Below is a small trained network, with its code and all its weights. Each question gives an input and a class and asks what happens when units are switched off, that is, made to give their printed mean instead of their output.

import numpy as np


def w(rows, s, z=0):
    codes = np.array(rows[::2]) - 128.0
    scale = np.full(codes.shape[1], s)
    scale[-1] = z or s
    return codes * scale


def f(y):
    return y / 2 * (1 + np.tanh(0.7978845608 * (y + 0.044715 * y**3)))


def log_softmax(a):
    a = a - a.max(-1, keepdims=True)
    return a - np.log(np.exp(a).sum(-1, keepdims=True))


def net(x, mask):
    res = np.array(x, float).reshape(1, 3) / 4 @ E
    y = f(res @ A[0][:, :-1].T + A[0][:, -1])
    res = res + np.where(mask, y, B[0][:, -1]) @ B[0][:, :-1]
    return log_softmax(res[-1] @ U[:, :-1].T + U[:, -1])


A, B = {}, {}
E = w([
[66,235,75,96,144,224,181,108,101,116],'x0',
[192,121,120,54,169,132,219,192,186,199],'x1',
[104,87,55,249,122,109,173,148,144,237],'x2',
],0.011)
A[0] = w([
[124,96,136,101,77,120,66,78,116,49,246],'neuron 0',
[116,100,125,11,170,113,170,168,159,190,182],'neuron 1',
[50,187,93,131,115,151,101,110,109,121,148],'neuron 2',
[102,97,179,99,126,109,116,110,83,99,73],'neuron 3',
[93,170,109,142,101,137,130,114,89,89,158],'neuron 4',
[110,142,166,98,152,135,35,103,118,49,236],'neuron 5',
[93,133,112,174,150,129,154,164,133,191,254],'neuron 6',
[126,86,100,152,100,100,124,104,157,173,139],'neuron 7',
[64,154,68,170,105,185,159,86,103,132,212],'neuron 8',
[85,110,149,135,118,100,125,156,114,175,94],'neuron 9',
[200,103,135,77,117,129,188,168,156,175,209],'neuron 10',
[116,142,73,121,137,74,150,107,85,116,28],'neuron 11',
[146,89,81,217,131,127,120,108,126,161,196],'neuron 12',
],0.011,0.003)
B[0] = w([
[103,252,170,169,127,83,47,155,131,80,241],'neuron 0',
[168,33,189,118,190,119,111,178,176,109,249],'neuron 1',
[162,149,99,100,171,150,162,62,116,75,202],'neuron 2',
[173,101,141,145,46,99,85,79,87,178,175],'neuron 3',
[119,154,169,90,167,130,138,75,109,113,185],'neuron 4',
[61,165,199,158,61,152,58,122,117,116,254],'neuron 5',
[127,133,57,119,37,99,170,150,142,102,227],'neuron 6',
[47,115,106,99,120,145,135,178,150,143,197],'neuron 7',
[139,157,54,204,195,143,169,84,139,156,228],'neuron 8',
[109,79,168,105,105,121,174,140,97,143,157],'neuron 9',
[197,117,143,127,169,76,71,231,138,130,247],'neuron 10',
[170,84,123,72,108,106,124,77,116,139,129],'neuron 11',
[20,95,86,133,92,126,171,162,89,165,231],'neuron 12',
],0.015,0.012)
U = w([
[197,111,139,110,198,102,98,185,189,129,194],'0',
[97,193,107,140,221,161,117,22,79,84,99],'1',
[162,101,85,73,123,160,118,49,92,162,5],'2',
[63,126,38,136,41,111,185,172,139,190,207],'3',
[127,105,120,41,110,145,177,55,60,163,31],'4',
[170,145,161,67,125,211,137,107,152,108,32],'5',
[179,175,1,150,183,149,212,57,142,138,89],'6',
[100,221,183,143,75,114,21,92,101,84,227],'7',
],0.0081,0.0022)

Each question gives the input, the list of numbers given to net, and the class t.
The units are the neurons (one row each of A and B). Each row of codes is followed by its name. A weight is (code - 128) times the scale printed after its matrix; where a second scale follows, it is the last column's (A, B and U).
mask holds one flag per neuron, in row order. A switched-off neuron (its flag False) gives its mean, the last column of its row in B, instead of its output. The means were averaged over made-up inputs and are rounded, as every weight is.
A unit's drop is (log p(t) with every unit on - log p(t) with that unit switched off) / (log p(t) with every unit on - log p(t) with every unit switched off).
The circuit of an input: a set's keep is (log p(t) with only the set's units on - log p(t) with every unit switched off) / (log p(t) with every unit on - log p(t) with every unit switched off). Starting from the 12 units with the biggest drops (on a tie, the unit counted first), units are removed one at a time, each time the one whose removal leaves the highest keep (on an exact tie, the one counted first), for as long as the keep stays at least 0.8.
units of the circuit, in order: the units of the circuit, biggest drop first
k most important neurons: the k neurons with the biggest drops, biggest first
drop of u: that unit's drop, to one decimal
input [5,-8,8], class 6: units of the circuit, in order -> neuron 8
input [5,-1,8], class 6: 2 most important neurons -> neuron 8; neuron 2
input [7,-3,1], class 6: 3 most important neurons -> neuron 8; neuron 0; neuron 5
input [0,7,6], class 0: 2 most important neurons -> neuron 10; neuron 1
input [-3,-8,4], class 3: 2 most important neurons -> neuron 12; neuron 7
input [8,6,7], class 6: 2 most important neurons -> neuron 8; neuron 5
input [8,7,2], class 0: 2 most important neurons -> neuron 1; neuron 10
input [4,1,4], class 6: 2 most important neurons -> neuron 8; neuron 5
input [-1,5,-8], class 0: 2 most important neurons -> neuron 1; neuron 10
input [5,-7,-1], class 1: 2 most important neurons -> neuron 8; neuron 2
input [8,-4,1], class 1: drop of neuron 4 -> 0.9
input [-4,0,1], class 3: drop of neuron 1 -> 0.2
input [4,4,-6], class 0: drop of neuron 1 -> 0.4
input [8,5,-7], class 0: units of the circuit, in order -> neuron 1
